Below is a small trained network, with its code and all its weights. Each question gives an input and a target symbol and asks what happens when units are switched off, that is, made to give their printed mean instead of their output.

import numpy as np


def w(rows, s, z=0):
    codes = np.array(rows[::2]) - 128.0
    scale = np.full(codes.shape[1], s)
    scale[-1] = z or s
    return codes * scale


def norm(h):
    return h / np.sqrt((h * h).mean(-1, keepdims=True) + 1e-5)


def f(y):
    return np.maximum(y, 0)


def softmax(a):
    e = np.exp(a - a.max(-1, keepdims=True))
    return e / e.sum(-1, keepdims=True)


def log_softmax(a):
    a = a - a.max(-1, keepdims=True)
    return a - np.log(np.exp(a).sum(-1, keepdims=True))


def net(x, mask):
    ids = ['αβδεηλξστφψ'.index(c) for c in x.split()]
    T = len(ids)
    res = E[ids] + P[:T]
    r = norm(res)
    for j in range(2):
        rows = slice(4 * j, 4 * j + 4)
        q, k, v = (r @ M[0][rows].T for M in (Q, K, V))
        z = softmax(np.where(np.tri(T) > 0, q @ k.T / 4**0.5, -1e9)) @ v
        o = O[0][rows]
        res = res + np.where(mask[j], z, o[:, -1]) @ o[:, :-1]
    y = f(norm(res) @ A[0][:, :-1].T + A[0][:, -1])
    res = res + np.where(mask[2:26], y, B[0][:, -1]) @ B[0][:, :-1]
    return log_softmax(norm(res)[-1] @ U[:, :-1].T + U[:, -1])


Q, K, V, O, A, B = {}, {}, {}, {}, {}, {}
E = w([
[150,114,120],'α',
[159,106,121],'β',
[145,126,118],'δ',
[151,131,111],'ε',
[117,129,84],'η',
[169,125,120],'λ',
[61,128,255],'ξ',
[125,126,93],'σ',
[147,148,101],'τ',
[146,142,104],'φ',
[117,127,86],'ψ',
],0.009)
P = w([
[79,161,171],'0',
[63,27,132],'1',
[56,12,125],'2',
[50,3,112],'3',
[165,157,141],'4',
[129,142,141],'5',
[109,121,154],'6',
[98,99,164],'7',
[120,108,147],'8',
[111,101,151],'9',
[121,102,139],'10',
],0.0028)
Q[0] = w([
[181,49,22],'H0',
[128,209,86],'H0',
[150,44,1],'H0',
[22,98,142],'H0',
[89,217,145],'H1',
[171,46,138],'H1',
[203,145,194],'H1',
[104,196,222],'H1',
],0.0066)
K[0] = w([
[63,152,253],'H0',
[89,86,103],'H0',
[54,195,252],'H0',
[153,251,96],'H0',
[67,33,62],'H1',
[200,198,162],'H1',
[191,72,98],'H1',
[133,91,42],'H1',
],0.0057)
V[0] = w([
[53,144,126],'H0',
[78,163,77],'H0',
[15,128,198],'H0',
[118,82,255],'H0',
[184,145,197],'H1',
[219,150,104],'H1',
[43,43,179],'H1',
[166,72,238],'H1',
],0.0051)
O[0] = w([
[176,156,194,63],'H0',
[196,62,156,86],'H0',
[90,123,253,22],'H0',
[35,117,175,108],'H0',
[69,136,95,155],'H1',
[80,71,79,254],'H1',
[141,197,173,10],'H1',
[79,203,110,125],'H1',
],0.0048,0.0025)
A[0] = w([
[185,178,134,55],'N0',
[91,67,93,155],'N1',
[76,113,215,187],'N2',
[81,123,91,149],'N3',
[134,177,197,154],'N4',
[141,155,108,123],'N5',
[97,73,133,139],'N6',
[87,165,188,249],'N7',
[71,151,72,207],'N8',
[51,63,95,117],'N9',
[194,159,127,144],'N10',
[122,67,118,187],'N11',
[253,129,105,47],'N12',
[134,84,127,137],'N13',
[126,152,247,58],'N14',
[155,119,162,14],'N15',
[184,92,84,134],'N16',
[104,139,66,105],'N17',
[82,109,108,151],'N18',
[100,118,96,99],'N19',
[145,141,189,56],'N20',
[101,103,219,227],'N21',
[53,209,104,111],'N22',
[82,203,123,143],'N23',
],0.006,0.0021)
B[0] = w([
[101,156,111,134],'N0',
[140,160,165,255],'N1',
[19,77,83,188],'N2',
[156,179,159,211],'N3',
[38,61,153,151],'N4',
[145,167,106,146],'N5',
[118,161,148,188],'N6',
[16,102,97,179],'N7',
[156,117,189,249],'N8',
[153,169,151,249],'N9',
[101,141,178,154],'N10',
[113,183,166,231],'N11',
[97,113,166,191],'N12',
[111,166,138,176],'N13',
[92,43,207,159],'N14',
[155,135,90,130],'N15',
[101,171,122,240],'N16',
[157,157,141,211],'N17',
[152,151,163,200],'N18',
[175,174,127,177],'N19',
[122,68,122,137],'N20',
[2,123,96,189],'N21',
[48,76,160,170],'N22',
[45,80,174,155],'N23',
],0.004,0.0036)
U = w([
[51,111,171,205],'α',
[84,195,161,176],'β',
[143,198,222,140],'δ',
[135,102,95,1],'ε',
[184,93,168,125],'η',
[74,163,9,156],'λ',
[90,82,144,17],'ξ',
[165,96,155,61],'σ',
[170,45,73,188],'τ',
[156,65,103,87],'φ',
[172,94,167,76],'ψ',
],0.011,0.0053)

Each question gives the input, a string of symbols that net reads in full, and the target symbol t.
The units are the heads (4 rows each of Q, K, V and O) and the neurons (one row each of A and B). Each row of codes is followed by its name. A weight is (code - 128) times the scale printed after its matrix; where a second scale follows, it is the last column's (O, A, B and U).
mask holds one flag per unit, heads first, then neurons. A switched-off unit (its flag False) gives its mean, the last column of its rows in O or B, instead of its output. The means were averaged over made-up inputs and are rounded, as every weight is.
A unit's drop is (log p(t) with every unit on - log p(t) with that unit switched off) / (log p(t) with every unit on - log p(t) with every unit switched off).
The circuit of an input: a set's keep is (log p(t) with only the set's units on - log p(t) with every unit switched off) / (log p(t) with every unit on - log p(t) with every unit switched off). Starting from the 12 units with the biggest drops (on a tie, the unit counted first), units are removed one at a time, each time the one whose removal leaves the highest keep (on an exact tie, the one counted first), for as long as the keep stays at least 0.8.
circuit, biggest first: the units of the circuit, biggest drop first
heads that matter: for each layer, one digit per head in row order, 1 if its drop is at least 0.15 and else 0, layers parted by /
drop when u is switched off: that unit's drop, to one decimal
input β λ λ, target β: circuit, biggest first	H1, N2
input τ ε φ, target τ: circuit, biggest first	H0
input τ δ σ, target τ: circuit, biggest first	H0, H1
input η τ λ τ β, target τ: heads that matter	10
input β β τ, target β: circuit, biggest first	N8, H1
input τ δ λ λ ξ ε, target α: heads that matter	11
input λ τ τ τ λ, target τ: heads that matter	10
input τ η τ α, target τ: heads that matter	00
input λ τ β, target λ: heads that matter	01
input β α τ ξ λ, target α: heads that matter	11
input λ λ ξ ε λ σ, target α: heads that matter	10
input β λ ε, target β: heads that matter	00
input β τ η, target β: heads that matter	01
input τ λ λ τ, target τ: heads that matter	11
input τ ψ ξ λ β λ η λ λ η φ, target α: circuit, biggest first	H0
input λ τ β ξ η, target α: drop when H0 is switched off	1.3
input τ λ φ, target τ: drop when H0 is switched off	0.4
input λ λ β, target λ: drop when H0 is switched off	0.2
